[[127 156 141 147 143 135 143 111 116 128 128 134 137 137]
 [124 118 127 126 124 130 123 131 122 128 123 135 136 138]]
->
[[124 118 127 126 124 130 123 131 122 128 123 135 136 138]
 [127 156 141 147 143 135 143 111 116 128 128 134 137 137]]

[[141 143 125 118 138 121 117 135 139 112 135 119 110 135 110]
 [135 133 129 132 134 132 149 132 135 131 135 132 156 132 140]
 [120 122 127 125 121 127 117 124 119 130 120 128 114 123 126]
 [126 127 126 124 126 119 122 126 126 117 126 116 118 126 114]]
->
[[120 122 127 125 121 127 117 124 119 130 120 128 114 123 126]
 [126 127 126 124 126 119 122 126 126 117 126 116 118 126 114]
 [135 133 129 132 134 132 149 132 135 131 135 132 156 132 140]
 [141 143 125 118 138 121 117 135 139 112 135 119 110 135 110]]

[[121 119 115 111 108 106 105 107 110 115 119]
 [124 122 119 116 112 110 108 107 108 110 113]
 [112 112 113 114 115 116 117 117 116 116 115]
 [135 136 138 138 138 138 137 135 134 132 130]
 [110 110 110 111 113 113 114 114 114 115 115]]
->
[[110 110 110 111 113 113 114 114 114 115 115]
 [112 112 113 114 115 116 117 117 116 116 115]
 [121 119 115 111 108 106 105 107 110 115 119]
 [124 122 119 116 112 110 108 107 108 110 113]
 [135 136 138 138 138 138 137 135 134 132 130]]

[[143 142 134 134 155 127 134 120 133]
 [119 116 150 148 119 134 117 122 116]
 [130 133 105 111 127 118 129 135 131]
 [140 139 138 150 146 122 120 124 115]]
->
[[119 116 150 148 119 134 117 122 116]
 [130 133 105 111 127 118 129 135 131]
 [140 139 138 150 146 122 120 124 115]
 [143 142 134 134 155 127 134 120 133]]

[[140 129 157 108 143 119 114 121 130 126 116 123]
 [122 126 110 152 121 137 143 134 121 133 147 126]
 [146 134 138 122 147 135 125 128 125 126 132 116]]
->
[[122 126 110 152 121 137 143 134 121 133 147 126]
 [140 129 157 108 143 119 114 121 130 126 116 123]
 [146 134 138 122 147 135 125 128 125 126 132 116]]

[[134 142 127 118 131 134 120]
 [132 139 142 105 119 135 111]]
->
[[132 139 142 105 119 135 111]
 [134 142 127 118 131 134 120]]
---
[[134 106 120]
 [133 121 141]
 [141 104 120]
 [136 124 136]
 [124 112 156]
 [131 109 121]
 [139 105 120]]
->
[[141 104 120]
 [139 105 120]
 [134 106 120]
 [131 109 121]
 [124 112 156]
 [133 121 141]
 [136 124 136]]

[[109 148 147 103]
 [128  98 100 142]
 [126 106 149 113]]
->
[[128  98 100 142]
 [126 106 149 113]
 [109 148 147 103]]

[[126 148 110]
 [140 121 124]
 [131 135 125]
 [126 151 110]
 [118 113 129]]
->
[[118 113 129]
 [140 121 124]
 [131 135 125]
 [126 148 110]
 [126 151 110]]

[[140 128 138 144 138 139 141]
 [117 145 119 144 145 118 143]
 [118 138 120 102 105 120 106]
 [135 107 134 129 131 135 125]
 [135 110 135 112 115 135 112]]
->
[[135 107 134 129 131 135 125]
 [135 110 135 112 115 135 112]
 [140 128 138 144 138 139 141]
 [118 138 120 102 105 120 106]
 [117 145 119 144 145 118 143]]

[[142 117 117 140 129 116 116 147 149 152 116 119 115 113 114 115]
 [150 146 136 147 151 140 136 116 119 135 137 151 140 139 138 139]
 [121 143 139 126 136 139 141 109 110 107 139 143 141 143 141 140]
 [118 134 142 108 119 139 139 123 122 123 140 130 138 136 137 138]
 [147 121 116 147 137 115 116 144 148 152 117 122 116 115 115 117]]
->
[[142 117 117 140 129 116 116 147 149 152 116 119 115 113 114 115]
 [147 121 116 147 137 115 116 144 148 152 117 122 116 115 115 117]
 [118 134 142 108 119 139 139 123 122 123 140 130 138 136 137 138]
 [121 143 139 126 136 139 141 109 110 107 139 143 141 143 141 140]
 [150 146 136 147 151 140 136 116 119 135 137 151 140 139 138 139]]

[[116 113 128 129]
 [140 148 110 109]
 [143 145 103 102]
 [142 141 112 112]
 [112 112 151 147]]
->
[[112 112 151 147]
 [116 113 128 129]
 [142 141 112 112]
 [143 145 103 102]
 [140 148 110 109]]

[[127 117 115 115 137]
 [115 139 138 120 125]
 [120 135 131 119 129]
 [127 132 132 129 126]
 [126 145 146 141 118]
 [135 113 112 123 137]
 [126 103  98  99 148]]
->
[[126 103  98  99 148]
 [135 113 112 123 137]
 [127 117 115 115 137]
 [127 132 132 129 126]
 [120 135 131 119 129]
 [115 139 138 120 125]
 [126 145 146 141 118]]
---
[[113 146]
 [125 137]
 [123 132]
 [137 106]
 [150 110]
 [121 133]
 [112 136]
 [139 111]
 [111 138]
 [142 114]]
->
[[111 138]
 [112 136]
 [113 146]
 [121 133]
 [123 132]
 [125 137]
 [137 106]
 [139 111]
 [142 114]
 [150 110]]

[[134 126 156]
 [113 124 130]]
->
[[113 124 130]
 [134 126 156]]

[[120 121 114 135 132 129 123]
 [108 121 119 137 141 138 121]
 [110 117 111 132 137 134 124]
 [140 146 150 122 126 123 130]
 [122 127 122 130 128 127 121]]
->
[[108 121 119 137 141 138 121]
 [110 117 111 132 137 134 124]
 [120 121 114 135 132 129 123]
 [122 127 122 130 128 127 121]
 [140 146 150 122 126 123 130]]

[[133 125 101 137 119 114 136]
 [118 123 102 117 145 138 130]
 [129 130  99 154 139 140 154]]
->
[[118 123 102 117 145 138 130]
 [129 130  99 154 139 140 154]
 [133 125 101 137 119 114 136]]

[[135 128 125 129 115 130]
 [129 125 117 108 120 143]
 [125 119 125 120 136 127]
 [127 116 130 128 136 120]
 [138 132 119 121 105 140]
 [134 126 124 123 119 132]
 [115 108 128 115 154 118]
 [136 131 127 134 114 127]
 [140 131 123 130 108 135]]
->
[[115 108 128 115 154 118]
 [125 119 125 120 136 127]
 [127 116 130 128 136 120]
 [129 125 117 108 120 143]
 [134 126 124 123 119 132]
 [135 128 125 129 115 130]
 [136 131 127 134 114 127]
 [138 132 119 121 105 140]
 [140 131 123 130 108 135]]

[[137 112 117 143 131 121 136 119]
 [132 121 149 120 117 118 132 136]]
->
[[132 121 149 120 117 118 132 136]
 [137 112 117 143 131 121 136 119]]
